Every row comes from one small tree of marks. The marks that hang from a mark follow it in brackets, in the order of their numbers. Every link used is in the known rows. Which tree was each row made from?
Known rows
j_896(j_219(j_168) j_442(j_288(j_996(j_792))) j_701): [  27  446  143  228  121  205 -226   27  -77 -348   57 -290  -21  -12
  -61  -55  -24   81 -121 -330  164  -81   31  128  -16   91    9  128
   70  -52  -82   72  -63  -53   26   40  357 -136  -34  164   60   60
  -68   96  205  223   34 -122  188   -6  187  -35  110  257   71   15
   58 -315  133 -209  177  -12  193]
j_531(j_288(j_996(j_896(j_701(j_553))))): [ -72  186  106  104   -4   60  -55  307  -16   -1  130 -117 -328   42
   30   95 -122  -81   81  -86  -77 -145   79   32  210  -21 -207  -46
   16  -69  125  -75 -141 -142 -117 -174   51 -134  -42  -17   24  233
  -76  -50 -164   81   32   39 -195  -65  -72 -112   78  185  -50   12
   55  158  188 -194  132  -85   59]
j_442(j_288 j_896(j_792(j_210))): [ 487  226  -17  202   -8  240  161   65  -95  -63   38  154 -205   18
  -12 -108  -53    7 -169  -19  202   51   19 -103    1   -9  124   10
    9 -116   47  104   61   42   40  -91  141   55  -27  -89   55  190
   28 -111   -1   66  -46   76  -20  -58   83   98  290   17 -208 -103
 -240    2 -104  155  -41   19 -215]
j_871(j_996(j_896(j_442))): [-150  -63   18 -177  -37   52 -225  144   -4  -29   95  -40   -8  288
  139 -146   26  -53   34 -150   43  -20  -59  -24   97  -81 -296 -127
 -120 -100  227    8 -133 -161   21  -38   96 -121  -66  -21   86  256
   11  145  -83  101    0   27 -107  -78 -127  -27 -139   32  116   -2
  -16 -177   33 -112  -29 -110  -20]
j_531(j_168(j_288 j_701(j_896))): [ -31 -353  -89   80 -109 -159  189 -279  -12  326  -41  -32  -53   -1
  -61   13   84 -122  232   50  -73   26  -12  -42 -288  114  -48 -243
  -39  -12   23 -366  184   82   73  188 -208  232  148 -194  -90 -300
 -110  -50   -9   65   71 -139  258  129  128 -170   21   60  101   35
   59  480  217   66  113   93 -310]
j_288(j_796 j_996(j_896)): [  44  -39 -160 -154   34   39 -335  122   41  -30  104   35  -98    0
  116  211  -99  -51  220  256   62   77  -49   68  164 -107 -100  -69
 -123  -16  211  -58 -155 -230 -183 -106  116  -60   18  166   46    6
 -150    2  -32 -183  -14   59 -376   51 -192   97  -45  -63 -142  119
  260   35  -85 -207  -96  -60  -50]
j_871(j_210(j_531(j_168))): [ 179  -97   -1  204  -41   30  154  -87   61  -55 -140   50  -72  -60
  301  -58   38  -67   76  -21 -208 -162  -68  -20 -228  -70 -122 -103
  169   37   38 -143 -125 -115  337  -76 -173  125   55 -100    4  165
   96 -241 -110  206  -58   17   17   67  155    6 -132   81    0    5
  -33   57  152  -21   12  128 -181]
j_168(j_288 j_531 j_701(j_553 j_896(j_219))): [-107 -154  119   61 -153 -172  273 -397  -70  393 -142 -163  -42    8
 -345   49  205  -63  127  -20 -198  125  180   18 -106  130 -144 -157
 -131  -38 -123  -44  273    6  -92  118 -163  -24  129 -164   56 -306
 -229  429  -19  -45  110  -46  535 -186   44 -196  153   50  252 -101
  -59  314  268   24  332   52 -209]
j_896(j_701 j_796(j_219 j_792)): [ 294  242   76 -117  266  -65  -15  144 -123 -196   28 -313  234 -152
   37   90  -75  219  -82 -264   18   27   84   34   83  123  108  -95
  -44   95  -75 -200   62  207  205  -66  -51 -220   -2   -1  124    9
    3 -253  -20  188  199 -243  152  -68   38 -117   89  -15  -76  -29
 -378 -139  124  -41   80   30  338]
j_442(j_288(j_796 j_996) j_896): [ 513  341 -270  114   96  212 -288   37  -16 -121   -1   28 -206 -111
  -19  207 -174  111  165  275  126   -4   17   45   -1  -95  126  109
  -25  -84   92   80   65 -291 -115 -131  266   12  146   69   89  -60
 -139  -23   81 -162 -120   68 -183    9 -122  189  167  -57 -267   74
  109  101 -137 -128    0   -9 -262]
j_792(j_288(j_553 j_796(j_219) j_996(j_442)) j_701): [-246  172 -249 -267   93   16 -240  174  181  -87  250   74  123 -155
  189  -38 -263  130  -40  354  -36  -72  -37 -120  152   -3   75  201
 -145  224  128  -43   18    9 -218   77  293  127  -74  259 -130  148
 -165 -208  188   21 -195   64 -460  -20 -257   78   31  -47    9  117
  428  201 -102    5 -117  -57  270]
j_792(j_288(j_553(j_442))): [-179  194 -225 -240  113   21 -122  244  148   -2  -83   18 -103  -10
  135  -82  -19   35  -50  141   -9 -185  -97  -73  -42   -6 -129  -46
  -24   37  -38  155   16  -16   17   83  183   90  -47  185 -238  -35
  152  -95   84   41 -288   -3 -221   45   31   32  -69  103   26  121
   -2   13 -176  182  -54  -60   -8]
j_701(j_896(j_442 j_796(j_792))): [  -4  -46  -68  -91  110  -58  -76    1  -34  129   16 -126  -65   35
   -8  -36  -50  -72  -38 -404   35    2  -27   47  -17   75 -164 -128
 -237   90    6  -67   92  131  179   84   -4 -350 -246  -64  -23  -36
  -56   39   -6   50   79  -93  203 -115   18 -123  173   -3  -68   45
 -162 -130  233   80  138   56   47]
j_796(j_219(j_996(j_792))): [ 253   -8  -72  -73  -18  -46  -44  252  144 -159  -60  -11  360  -54
  154 -205  -33  125  -38  -19   51  -90 -113 -154  -26 -114  167 -187
  127 -209  336  -52   51   16  259   34   50  -21  -66  -94  131  -65
 -101 -326   32  104  108 -187  132  -60   46   13 -203   96   84  106
  106 -265  -41 -228  -41 -192  189]
j_792(j_210 j_288(j_796(j_219(j_996(j_531 j_896))))): [  47   81  -93 -161 -185   71   57  121  183   24  258  123  121  156
   18 -171 -119  115  -19  306  126   98 -227 -111  145 -177  262  -86
  152 -112  442  -10 -144 -131  -40 -166   20   36  -67  -64 -112 -268
   66    9  -70 -246  -45   90 -363   10 -280  201 -105 -163 -272   63
  292 -202 -145  154 -180 -195  392]
j_896(j_442(j_288(j_553)) j_701): [  -2  449  119  -26  184  141 -150  217 -105 -218    4 -152  -87    6
  109   26   74  108 -112  -96  -60  -10   20   -7   64  154 -220   91
  -52    3 -241  267   21    2   44  -52  305 -125   63   78   66  105
   25  -29   61  193 -126 -111   47  -40   18 -119  200  177  -50   60
 -162  -77    3    8  184   33   32]
j_531(j_168(j_871) j_288(j_996(j_896))): [  15 -285 -152   93   28   30   17  281   81   19   94  107  -63    0
  103  120   13 -127  191  -51  136 -146  -35    8  -65   53  135  -50
   34   32  256 -293 -259 -138  -43  -57  -57  143   76  -81  -71  107
   29 -205 -105  -38   31   94 -235  241  -13  -31  -67   60   59  -11
  363  413  205 -247 -161   -3  -66]
j_996(j_896(j_442 j_796)): [-263   40   57 -238  106   11 -148  168 -107  -23   99  -68 -116  221
  -68   17  132   15  -39 -269   58   47 -114  118  166  109 -254 -129
 -119   11   67  117 -154  -71    0  -50   58 -181 -155  -21  -11   98
  113  258 -105   75   30  -59   40 -144 -162 -127   45   23  -57  104
 -129 -204   23  -96  -20  -20   -9]
j_219(j_168(j_701(j_553) j_871(j_210(j_531(j_288))))): [  -6 -157  219  471 -150   51  273 -156  -40  214 -172  -50  132  -13
   13   56   46 -219   75   46 -237  -95  106  -43  -25 -132  110  214
  454 -154 -296  -62  164   18  140 -151 -220   46   44 -134   57  157
  -33  -67   62  -39  -11   96  321  -34  254 -182  -73 -112  212 -115
   -4   76  397  -31   22  204  -45]
j_553(j_792(j_210(j_531) j_288(j_996) j_701(j_796))): [-162 -166   40  176   31  -53   38 -273   91   58  166  285 -264 -109
   96 -233 -169 -107 -169  187   -4 -173  -63 -107  -45 -227  -55  396
   17  201  -71   28 -267  162 -114 -120  -47  222 -133  198 -220  179
   85   55    6   19 -222  193 -313  -17  -27  174  105   29 -158  -27
 -209  150 -228  293  -53   25  236]
j_219(j_168 j_996(j_531 j_896)): [-236  -10   62  -50 -353  -25  -38  219   51  -26 -124   29  112  353
  -96   69  -44  -92  -43    9  100   15 -355   47   70 -192   73 -174
  220 -278  348  -43   -7 -249   13  -52  -41  -28 -114 -164    1 -270
   -7  203 -169  -89   47   57 -164  -20  -59  -14 -159  -93   10    2
  216 -421  -54 -151 -153 -271    6]
j_553(j_442(j_288(j_796 j_996(j_531)) j_896) j_701): [ 149  421 -183  131   19  174 -204   82   21 -259  -55   74 -386   38
 -369   82 -255  478  -57   72   93   55   14  271  122 -208   49  149
   19  -68  140   76  -75 -287 -209 -102  104  -16   14  167   28 -292
   81  300   20 -128 -142  207  -76  144 -176  301  -11  -62 -238  241
  -43 -219 -324   77    3  -59 -348]
j_210(j_531(j_288(j_553(j_701) j_996(j_442 j_896)))): [-495  -99   78    6   79   75 -153  435  -17  -45  187   56 -452   21
  221   -4 -136  100 -223  -17   -6 -131  -39  193  246 -234  -37  133
   -1   71  284  -40 -337  -83 -107 -241   40 -140    7  205  -55  134
  110 -148 -132   28 -172  251 -348  -27 -222 -192   49  -28  146    7
  229 -177 -125 -359 -121 -146  -98]
j_896(j_219 j_792(j_701) j_796): [ -75   13  237 -115   55    1   76    2 -102 -352   88  -91  112   13
 -255  172  227   53 -162 -276  -86  242   89   28   34  293 -135  -10
 -298  185 -147  175  -64  161 -100  214    1    9  -15  -41  -56  444
   11  111  -14  272  178  -53   24 -143   98   37   42   77  -31  -72
 -285   40  159   27   96  190  127]
j_168(j_219 j_288(j_553) j_531): [-136 -250   18 -237   61 -156   48  -32  -30  302 -176  -11  160  -13
   46  241  364  -77  -12  344  -23   57  130  -73 -155  106  171   15
  -84   45 -130  129  120  -87   85   51  -97   71  297   15   84 -300
   11  -57   71 -193 -117 -139  143   15  -21 -122   35    7  292 -125
  248  126 -230 -124  -72  -56  -62]
j_701(j_553 j_796(j_219 j_792)): [ 456  241  -84  -94  -69 -235  112  -47  115   66 -269  -69  117 -207
   72 -234 -301  -14  -32 -162   38 -273  149  -66   38  -54  -26  -73
  134  -35   75  -28  172   89  146 -108 -121 -182 -325 -107  169   29
 -139 -258   32   19  177  -18   98 -115   -1  -43   98 -202   69  -15
 -292  -48   79    6  321 -148  102]
j_442(j_896(j_796(j_219))): [ 338  328 -181 -113  144   93    3  219  -87  -98  -90 -137   37  -13
 -189  117   10  229  -15 -114   68  -88    4   46   44   93   61 -132
  -39  -59  121   40  153   -5  193 -176   29  -50  -58 -100   98  -90
   21 -187  -35  109    2 -150  120 -214  -57   15  151  -57  -24   79
 -231  -59  -24 -102   13    4  -45]
j_871(j_896 j_996(j_442)): [-115   65    8  -16 -144  -14  -53   20   26  -16   56   54   44  207
  252 -135 -150 -112  163 -135 -117  -79  -74  -10  -56  -83 -212 -202
   34  -21  185 -137   80 -157   10   -6   13   69  142  -35  212  419
  111   55   -1   71   59   40 -199  -46  -50   -5 -243   83  177  -75
   92 -107   62 -142  -64  -76 -108]
j_792(j_210(j_531) j_288(j_996)): [  55 -186    0   60   60   94  -69  -14   85   33  166  121 -269  -99
  302  -26  -86 -217  -51  295  -28  -60  -71 -143  -33 -237    7  163
   22  105  244   21 -204  -83   68 -189   84   57  129  206 -187  177
    0 -104  -51  -51 -195   99 -233   36   13   92  218   12 -128  -76
   13   93 -184   79 -145   25  199]
j_219(j_168 j_996(j_288(j_553) j_531)): [-239  176  -98 -232 -299   76   25  194   59 -156 -228  -31  264  188
   -1   65  -75 -161  -66  184  -85  -79 -267 -113   19  -92   85 -131
  289 -228  187  148   82  -56   11  103   47  -94 -102  -12 -161 -347
  -28  -30   11  -99  -94    2 -181   67  -30  -34 -206  -41   37  -22
  485 -424 -102 -149 -144 -344  180]
j_168(j_531(j_288) j_701 j_871(j_996)): [  19 -468   87  197   38   34   84 -115  -66  121   40   56  416   16
   28  -12  221    5  252   -7 -106  112  153  -43 -120   10  208  132
  108 -100 -137 -126   -3 -102 -175   54 -149  109  401 -115  158  123
  -38  227  -97 -112  143   55  334   61   25  -45 -294  -35  289 -211
   59  306  192 -110 -220   69  -56]
j_996(j_442 j_531 j_792(j_701(j_796)) j_896): [-455   81  -77  -85 -182 -209  225   27  -72   37  116  389    3  200
   59 -472 -290  197  -93 -220  248  -64 -314  211  134   21 -161   61
  342   -4  364 -117 -394 -218 -359   59 -109  131 -351 -200  120  -65
  263  824 -231   -8  138  309  -64 -250 -330 -149  -37  -83  -58  116
   21 -225 -168    1  -62 -360  -22]
j_792(j_210(j_531) j_288(j_796 j_996)): [ 133 -175  -85   28   69  137 -184 -154  105    6  241  101 -259 -195
  282   71  -79 -154   68  478  -54   47  -18  -75   37 -216   51  208
  -24  145  141   55 -229 -123   -2 -200  133   40  118  260 -191  107
  -29  -95  -19 -223 -201  119 -333  107  -54  240  131  -68 -271  -10
  180   72 -199  120 -160   98  219]
j_871(j_168(j_288(j_796 j_996))): [-143   -9   30 -175  -68  -70 -194 -304    7   92  -31  -89  -10  -52
   95  248  -83 -225  236  315  -30   -3  135 -105 -126  -46   13  -49
  -28   54  -99   -2    2 -200  -32  200   87   93  178  119   -2  -56
 -109 -294  255 -177    7  -81 -342  258  -21   86 -164  -85  -29   57
  354  141  -15 -210 -125   82  -58]
j_219(j_996(j_531 j_792 j_896(j_701 j_796))): [-315  136  184  -75  -24  -31   14  337 -203 -212  181  -90   98  248
 -163  -28   57  251 -103 -191  -24  124 -280  133  200   45  -23 -140
  200 -169  194  -45 -314  -90  -51   35 -148 -193  -97 -200   82 -291
  232  448 -247  -12  207  -14   63 -238 -261 -100  -73  150 -292   69
   79 -483  -74 -127 -127 -216  293]
j_531(j_168(j_288(j_796(j_792)))): [ 250 -225 -123 -119   19 -160  -17 -341   94   42  -10 -110   74 -205
  264   66  -26  -33  163  160   90   47    1  -59 -167  102  256 -186
  -86  148    7 -367    0   19  181  210  -38   80   61  -65 -110 -120
   11 -249   45 -147  105  -87  -59  311   83   12 -146  -34 -130   -5
  230  125  -12   71   10   -8  -84]
j_168(j_219 j_531 j_701(j_896)): [  38 -425  -98  132  -19 -149  173  -93  -61  476 -111  135  185   22
 -234   78  241  -54  252   96  -73  140   80   72 -178    4   -9   -5
  -54  -88  -57 -151  282  -67    3   10 -238   73  296 -126  173 -328
 -169  274 -109  -79   38  -82  537  -63   50 -111   59  -17  285  -60
  -27  392   90   17   40   57 -199]
j_553(j_442 j_701(j_796) j_792): [-227   96   -6   53  -14  -90   -9  -19   93 -104 -234   55 -194  -21
 -243 -228  -80  305 -104 -260   54 -146   34  198   14 -145 -306    0
  -26    9 -246   83  -66  161   -3   31 -147   68 -268  157  -25 -125
  226  -56   54  120  -30  -26   -1  151  105  148 -332   85   68  266
 -512 -239 -265  190  115   17 -311]
j_896(j_792(j_210 j_288 j_701) j_796(j_219(j_168))): [ -58  -36   76    1  -13   73  121  -75   33  -78  155   -2  172   31
 -143 -152  -18 -107 -287  -51   87   31    2 -180   89  103  245   60
  -11  104 -131  -15  143  412  -11   24   29  187 -232    6 -263  286
  -31 -295   99  230  -15 -109  -59   24  191  110   58  -77  -61 -104
 -138  -19  100  292 -172  166  402]
j_553(j_442(j_288 j_896)): [ 371  447 -277   88   94  121  -24  125    0  -70 -163   63 -286   53
 -116  -58 -118  238  -67  -68  217 -137  -45  117  -88  -59    5  -29
  112 -139   95   82   91 -226   51 -114  187  113   -9  -36   30  -84
  143  195   -1  107 -228   12   80  -32   36   74   98   47  -48  115
 -343  -82  -97   44   48  -80 -396]
j_896(j_442(j_288(j_996))): [ 134  143   18   18   97  103 -273   87   37 -142   13   40 -138   15
  102   -5  -68  -28  -19 -108   58  -52   16  -34  -67  -73  -93  100
  -64  -11  143  141  -58 -211  -35  -16  253  -76   81  136   70  252
 -156  -16  136   97  -25  -36  -16   51  -20    5  112   83    2   63
  -35   -6   -8 -202   55  -26 -111]
j_996(j_288(j_553 j_796(j_792)) j_531(j_168) j_896): [  34  120 -392 -363   -7  -51   96   62   -4  -34    4   80   92   -4
  187 -102 -228   75  138  194   61  -71 -204   34  120   89  127 -237
  131   54  231 -348 -250  -13 -101   66  -13  -85 -118   -5 -183 -322
  159   62 -134 -217  -21  257 -291  221 -255  -62 -172 -111 -235   24
  567 -117  -75   33  -70 -416  155]
j_168(j_288(j_796 j_996(j_792)) j_871): [  15 -313  -88 -124   89  -49 -199 -119  -28   18   74  -17  195 -204
  165  255   46  -34  172  382  102  172   78  -93    3   36  207   98
  -11   63   45  -77 -139  -45  -60  173   17   55  107  124   74 -209
  -87  -30  241 -391  111  -40  -44  174  -41   42  -49  -21  -97   72
  469   65 -134 -178 -200   53   73]
j_553(j_701(j_896(j_792(j_288) j_796))): [-181 -194   44   16  -29   71   -3  181  -82   15   48  -46 -222   -8
 -281    0   62   32  -93 -201  -94  136   22  -42   62   76 -134 -104
 -237   78 -162   97  120  320    9  210 -198  -34  -37  -80 -233  -34
   37 -180   25   85  167    8   80   46  119   37   -4  -27 -234  -31
 -225   89   82  207   12  275 -124]
j_168(j_288(j_553 j_996) j_531 j_871(j_210)): [-264 -190  131  -52   67  -14  -48  -71  -12  165 -134  -43  267  -28
  213  277  158 -190  -22  259 -173   26  163 -219 -106    5  145  118
    7   56 -261  123   26   21  -68  147 -137  -61  126  175  111 -288
 -137  -80  268 -241  -74  -16  -83   25 -103  -99    9  -12  168 -135
  463  168  -15 -176 -255  146    1]

Which tree is each row?
[ -97  274   23  145  143   73   68 -114  -78  -93   60  -41 -144  135
 -432  -94  112  226 -140 -410   49   58  -12  112 -122  180 -270   66
 -330  183 -223   85   -2  137  -75   31  138   18  -75  -84  -54  222
   25  178  139  296 -100  -84  154 -180   93  -21  133  231  -51  131
 -427   -9  319  135  360  127   -5]	j_553(j_792(j_701(j_896(j_219 j_442(j_288) j_796))))
[-220 -346  101 -153  102 -212   89 -157 -107  387 -104  -17  294    3
  -73  202  396  -42   56  368 -103  150  159  -57 -145   99  224   78
  -19  -14 -256    4  200   12  -28  126 -157  106  413   47  104 -354
  -42  115  100 -186  -60 -128  370  -29  -62 -230   40  -19  362 -138
  203  270 -215  -77  -76  -37  -74]	j_168(j_219 j_288(j_553) j_531 j_701)
[ -64 -185  192   56 -335    3   82   10 -111  -85 -143   53  302  272
 -119  191   31 -200   37 -140 -146   76   13  -54   20   16   90  -56
   89 -100  -53  -26  158   82   29   59 -221   74   45  -82  201  228
   51   43   80 -140  291  204  -78  163  151  176 -273 -135  198 -264
  242 -195  168  -51 -224   70   58]	j_219(j_168(j_871(j_896(j_792) j_996(j_531))))
[  -6 -200   42  102   36    1  130 -169   83   19  174  218 -145  -34
  254 -169  -19 -158 -103  296   -9   49 -160 -170  -18 -112  -42  192
   35  146  114    3 -129   36   34 -134   94  264  120    5 -245  291
  117  209 -193  110 -257  100  -56  -19  115   29  168   13 -169  -63
 -246  182 -129  366  -46   66  232]	j_792(j_210(j_531) j_288 j_701)
[  27 -317  -75  268    8    7  174 -153   -3  366   -9  128    5  -24
  -31  -96  104  -21  258 -141  -73   13   47   89 -175   38   52  -60
   20 -107  -42 -128  135  -60 -134   -7 -101   59  211 -151   47 -158
 -144  225 -208  -29   66    8  399   -9   94 -124 -118   28  199  -38
   -6  365  287  -53   12   46 -257]	j_168(j_531(j_288) j_701(j_896))
[ 318 -321  120  292   96 -164  309 -326   -1  338  130  141    2 -174
  188 -171    8 -159  -25   11  133  -51  192   90 -198 -147  382  332
  340   22  -57 -102 -109   56  104 -228 -305  -46  164  -43   58   21
  184  -38  -53 -174  -16   73  221  -36   57 -128  165 -245  149 -221
 -226  122  -19  110   61  -16  222]	j_168(j_219 j_701(j_796(j_792(j_210(j_531(j_288))))))
[ -48  408   30   -7 -112 -120   71  -13   18  -75 -183 -131 -289  -61
 -194  -58 -114   63  -33 -218 -153 -187  154  172  116   73 -485   -7
  139  -35 -206  230   17  -44  -10  -48  -89  -90 -370  -20   62  -51
   93  292 -101  155    8  -62   90  -97    7   75   44   83    2  146
 -444  -58   50  170  316   50  -88]	j_896(j_701(j_553(j_442) j_796))
[ -58 -250   69  256  -25   36   73 -218    2  193 -106   29  202    7
   -7  -45  135  -69  183  -93    9  -37  -12  103 -116   16  272   26
  201 -164 -172 -128  165  -77 -108    0   11  129  200  -53   -1  -49
  -88  145 -133  -15   61  -44  381  111  211 -108 -268   -7  303  -94
   66   96  129 -120 -145  -16 -192]	j_219(j_168(j_531(j_288) j_701))
[ 517   57 -188 -169  132  -66 -107  -19  110  -64  -51  -83  297 -245
  239   12 -170  153  111   88  124   35   56  -29   35  -35  213  -97
  -74   48  120 -204  113   41  170  -68   93 -104   -9   67  126   13
 -144 -371   66  -83  111  -87  -43  109   44   67 -106 -172  -25   63
  -39  -87   17  -34   52  -65  155]	j_288(j_796(j_219 j_792))
[ -87 -209   80   76 -231  -14 -105  -35  120   -7 -233  -43  256   89
  -33   74  130 -165   -3   19  -35   -7 -169  -24  -60 -117  163 -101
   88 -221   12   59  221 -107  106   67   34  -15  -24  -98    7 -228
 -174   98 -130  -18   26 -130  171   62  124   77 -234    8  174  -87
  185 -246  -20 -160 -168  -64  -89]	j_219(j_168(j_531) j_996)
[  20  -48   92  -95   92   35  169   -4   19 -112  262   85  123  -27
  -68 -184   20    8 -252  -48   11  100   51 -225   86  146  135   55
 -121  172  -48   28   -2  368  -46   55  -11  162 -122  -11 -206  380
   23 -216   48  238   34  -70  -61  -48   48   99   99  -13 -157  -74
 -242  142   47  310 -124  162  404]	j_896(j_792(j_210 j_288 j_701) j_796(j_219))
[  50  317  154  -22  -53   36  178   61 -137 -247   -1 -151 -114   42
 -536  152  128   85 -214 -255 -146   82  120    4  200  283 -213  -16
 -294   58 -150  207  147  164  -19  135   41  -86 -240 -194  -43  372
  -11  245  -78  265   90   71  160 -375   13   55  287  114  -97  -71
 -284   75  133  159  274  118  -22]	j_442(j_896(j_219 j_792(j_701(j_553)) j_796))
[ 191  271  -73   14  123  138 -235  106   32 -235 -112  -34  -49 -134
   57   64  -14  178   84  324  -28  130   38   20   95  -62  -37   46
  -60   -5 -231  188   72  -27 -138 -113  198   11  232  117   13   -4
  -33 -310   86  -87 -171  -19 -134  162   25   61  -13  -63 -217  159
  -37  -50 -207   48  139   68 -173]	j_442(j_288(j_553(j_701) j_796))
[ -84  256  407   32  -71  116  164 -130  -82 -269  198 -186 -129  -37
 -124  -72  170  -35 -263 -532   -1  114  241  106   95  302 -327  100
 -145  107 -267  438 -151  259   54   97   40 -243 -348   78   32  188
  110  174   20  221  216  -55   31 -103   71  125  190   96    2  -90
 -336 -129   91  211  241  251  232]	j_896(j_219 j_442 j_701(j_796) j_792(j_210))
[ 130   -9   54  110  -52   98  188  -17  -26  -85  128  188  -75   65
  -42  -71  -19  -79 -182   -2   87  126  -36 -141  127   59  -46   43
 -190  -13   28   13   91  223   15   51  118  108 -193  -71  -56  286
  -14  106 -151  197  -70   82  -22 -116   93  108  224   71 -137  -47
 -194  147 -124  345  -64   72  -40]	j_442(j_896(j_792(j_210 j_701)))
[ -34 -123  -68   44   53  -36   36  -40 -139  188   -3  -48   17   45
 -211   91   68  -39  217  -82 -136  132  -20   84  -69   56 -209 -124
  -65  -37  -93  -93  162   50  -89   15 -154  -50   96 -101   24 -118
 -120  111  -57   35   72 -137  258 -161    8 -148  136  -17  -39   91
 -226  204  212   39   77  147 -130]	j_168(j_701(j_896(j_796)))
[-301  -23   97 -117   33 -177   58 -244 -107  213 -127  -24   97  -44
  -42  -42   90   48    3  153  -67  -78   66  -52 -117   33  -28   74
   29  -12 -423   55   62  248 -116  149 -153   96    5  120   12 -282
   49 -153  264 -131  -10  -62  -43  -53  -65 -163  -70   -5  132   48
  -95   90 -219   40   52  -63 -139]	j_168(j_288(j_553(j_792)) j_701(j_796))
[  48 -393  114  103  -53 -214  151   79  -31    8  -34  -17  117   43
 -250  424  403 -171   45   51 -278   22   -3   39 -168   76  221    0
  111   70  -43  -34   83   40  449 -105 -408  110  278 -247   54  -44
  281  -53  -64  -88   25  -74  227   77   20   80  -15    2   97 -168
  237   88  134 -149  -66  227  183]	j_210(j_531(j_168(j_219(j_996) j_871(j_896(j_796)))))
[ 156 -132  -21  -11  -60  -33  -40 -489   97  161    9 -147  111  -82
  284   39 -116 -280   28  294  257  130   -8  -79  -35  -82  340  -55
   36   33  -88 -230  117  103   96   12  100  -27  -74   87 -104 -148
  -62 -239  151 -287  -64 -141 -157  236  195   14   13 -158 -105  -54
  175 -212 -107  198  -95  -10  140]	j_219(j_168(j_288(j_796(j_792(j_210)))))
[ -44   19  244 -158  -37   89    6   86  -22 -267   36 -115   26   19
  -84   58  238   32 -167 -425  -14  131  109   14   24  226 -219  -72
 -321   76    1  281  -47   82  159  233  156 -157 -124   65   19  354
  -17    9   78  223  223  -13  104  -32  146   49  -26  124  161  -47
 -130 -137  106  -56  142  110  -23]	j_896(j_219 j_442 j_792)
[ 158  -62  -77  129  -80 -164   17  -97   73  115 -198  -19 -116 -120
    9 -180 -258  -64   39 -246  116  -47   31   73  -35 -119 -153  -80
  -30  -14  -52  -55  167  207   43   30 -229 -186 -180  -89   36 -305
  -48  -65  -54  -27  129   22  106   38  105  -54   65 -207 -101   22
 -353   17   33  167  277   53 -158]	j_553(j_701(j_796(j_792) j_896))
[-273  -30 -139  -72   77  124 -196   78   93   47  155   95  -53 -159
  256   74  -42   69  101  119  -74  -73   66  135   59   23  124  125
  -89  122   35   64 -174 -264 -270   -5  218 -109    5  205   29   66
 -103  -75  -21 -221  -95  117 -313   44 -253   63 -142   46  141   32
  636   27  -52 -295 -233  -92  -98]	j_168(j_531(j_288(j_553 j_796 j_996(j_442))))
[  23  326   19  116   72   22  -50   81  -15 -132 -265   67 -119  -79
  -89 -207  -76  238  -93    6   41 -149   26   31  -25 -111 -129  112
   44  -25 -389  213    9  170 -125  -92  -13   54    5   91   39  -69
  112 -385  172   22 -117   23 -131   65   39    1  -60    8  -89  128
 -358 -119 -268   75  210  -37 -257]	j_442(j_288(j_553(j_701(j_796) j_792)))
